Below are the code and all the weights of a small trained network. Each question names an input and a class and asks about switching units off, where a switched-off unit gives its printed mean instead of its output.

import numpy as np


def w(rows, s, z=0):
    codes = np.array(rows[::2]) - 128.0
    scale = np.full(codes.shape[1], s)
    scale[-1] = z or s
    return codes * scale


def norm(h):
    return h / np.sqrt((h * h).mean(-1, keepdims=True) + 1e-5)


def f(y):
    return np.maximum(y, 0)


def log_softmax(a):
    a = a - a.max(-1, keepdims=True)
    return a - np.log(np.exp(a).sum(-1, keepdims=True))


def net(x, mask):
    res = np.array(x, float).reshape(1, 5) / 4 @ E
    u = 0
    for l in range(3):
        y = f(norm(res) @ A[l][:, :-1].T + A[l][:, -1])
        res = res + np.where(mask[u : u + 3], y, B[l][:, -1]) @ B[l][:, :-1]
        u += 3
    return log_softmax(norm(res)[-1] @ U[:, :-1].T + U[:, -1])


A, B = {}, {}
E = w([
[1,159,182,134,131,101,135],'x0',
[173,100,147,184,147,84,195],'x1',
[60,174,134,57,64,35,181],'x2',
[62,80,66,149,111,120,50],'x3',
[126,31,224,109,79,128,148],'x4',
],0.0046)
A[0] = w([
[158,74,254,146,140,114,192,5],'L0N1',
[142,86,169,48,52,221,94,89],'L0N2',
[243,83,71,171,121,133,109,70],'L0N3',
],0.0062,0.0024)
B[0] = w([
[117,73,94,217,37,83,171,233],'L0N1',
[162,75,152,67,177,146,37,216],'L0N2',
[92,136,146,127,255,78,100,254],'L0N3',
],0.007,0.0037)
A[1] = w([
[243,177,2,89,121,137,144,49],'L1N1',
[237,98,115,101,194,107,191,2],'L1N2',
[72,171,171,66,46,4,149,151],'L1N3',
],0.0046,0.0024)
B[1] = w([
[116,192,210,237,119,103,91,172],'L1N1',
[223,162,242,90,113,134,134,184],'L1N2',
[162,168,99,39,254,198,159,254],'L1N3',
],0.0071,0.0034)
A[2] = w([
[99,194,125,254,145,190,1,241],'L2N1',
[124,128,141,185,76,188,144,4],'L2N2',
[202,239,167,112,78,101,157,46],'L2N3',
],0.0049,0.0023)
B[2] = w([
[77,114,180,122,18,209,178,253],'L2N1',
[88,77,78,180,140,133,86,132],'L2N2',
[3,145,112,170,31,174,78,160],'L2N3',
],0.0064,0.0049)
U = w([
[67,216,19,77,221,83,135,122],'0',
[79,172,91,175,7,157,98,90],'1',
[255,115,181,145,208,104,87,109],'2',
[106,51,114,36,131,176,62,192],'3',
[157,121,82,129,104,121,133,1],'4',
[166,72,135,167,91,34,245,101],'5',
[123,195,183,131,142,184,171,213],'6',
[80,35,121,219,117,153,87,146],'7',
],0.015,0.0074)

Each question gives the input, the list of numbers given to net, and the class t.
The units are the neurons (one row each of A and B). Each row of codes is followed by its name. A weight is (code - 128) times the scale printed after its matrix; where a second scale follows, it is the last column's (A, B and U).
mask holds one flag per neuron, layer by layer. A switched-off neuron (its flag False) gives its mean, the last column of its row in B, instead of its output. The means were averaged over made-up inputs and are rounded, as every weight is.
A unit's drop is (log p(t) with every unit on - log p(t) with that unit switched off) / (log p(t) with every unit on - log p(t) with every unit switched off).
The circuit of an input: a set's keep is (log p(t) with only the set's units on - log p(t) with every unit switched off) / (log p(t) with every unit on - log p(t) with every unit switched off). Starting from all 9 units, units are removed one at a time, each time the one whose removal leaves the highest keep (on an exact tie, the one counted first), for as long as the keep stays at least 0.8.
units of the circuit, in order: the units of the circuit, biggest drop first
most important unit: the unit with the biggest drop
k most important neurons: the k neurons with the biggest drops, biggest first
k most important neurons of layer l: the k neurons of layer l with the biggest drops, biggest first
input [3,-5,2,-6,-8], class 1: units of the circuit, in order -> [L0N3, L2N3]
input [-8,-6,-1,-5,-4], class 6: 2 most important neurons of layer 2 -> [L2N1, L2N3]
input [0,-3,4,-7,-8], class 1: most important unit -> L1N1
input [-7,5,5,-3,-4], class 6: units of the circuit, in order -> [L2N3, L1N2]
input [-1,-4,-2,-6,2], class 2: 2 most important neurons -> [L0N2, L2N1]
input [6,6,0,-2,-2], class 5: 2 most important neurons -> [L0N1, L0N3]
input [5,2,2,1,3], class 0: units of the circuit, in order -> [L1N3, L2N1]
input [-6,3,8,-1,0], class 6: units of the circuit, in order -> [L1N3, L1N2]
input [-7,-8,-2,7,-8], class 1: 2 most important neurons -> [L2N1, L1N1]
input [-3,-5,3,-8,-6], class 1: units of the circuit, in order -> [L2N3, L0N3]
input [-5,-1,3,0,-1], class 6: units of the circuit, in order -> [L1N1, L2N3, L0N3, L1N2]
input [3,7,8,7,6], class 0: 2 most important neurons -> [L1N3, L2N1]
input [-2,-4,-6,1,-7], class 6: 4 most important neurons -> [L2N1, L0N1, L0N3, L2N3]
input [7,4,8,-7,-1], class 0: 3 most important neurons -> [L1N3, L2N1, L1N2]
input [-7,4,-2,7,8], class 2: 2 most important neurons -> [L0N3, L2N1]
input [7,-2,4,-5,-3], class 0: units of the circuit, in order -> [L2N1]
input [7,-7,5,-6,-1], class 0: 3 most important neurons -> [L2N1, L1N3, L1N2]
input [7,0,-5,4,-5], class 1: units of the circuit, in order -> [L2N1, L0N3]
input [-3,-5,-8,-5,-7], class 6: units of the circuit, in order -> [L2N1, L1N1]
input [3,-8,-8,5,-4], class 1: units of the circuit, in order -> [L2N1, L1N3]
input [7,-1,2,1,3], class 0: units of the circuit, in order -> [L1N3, L2N1]
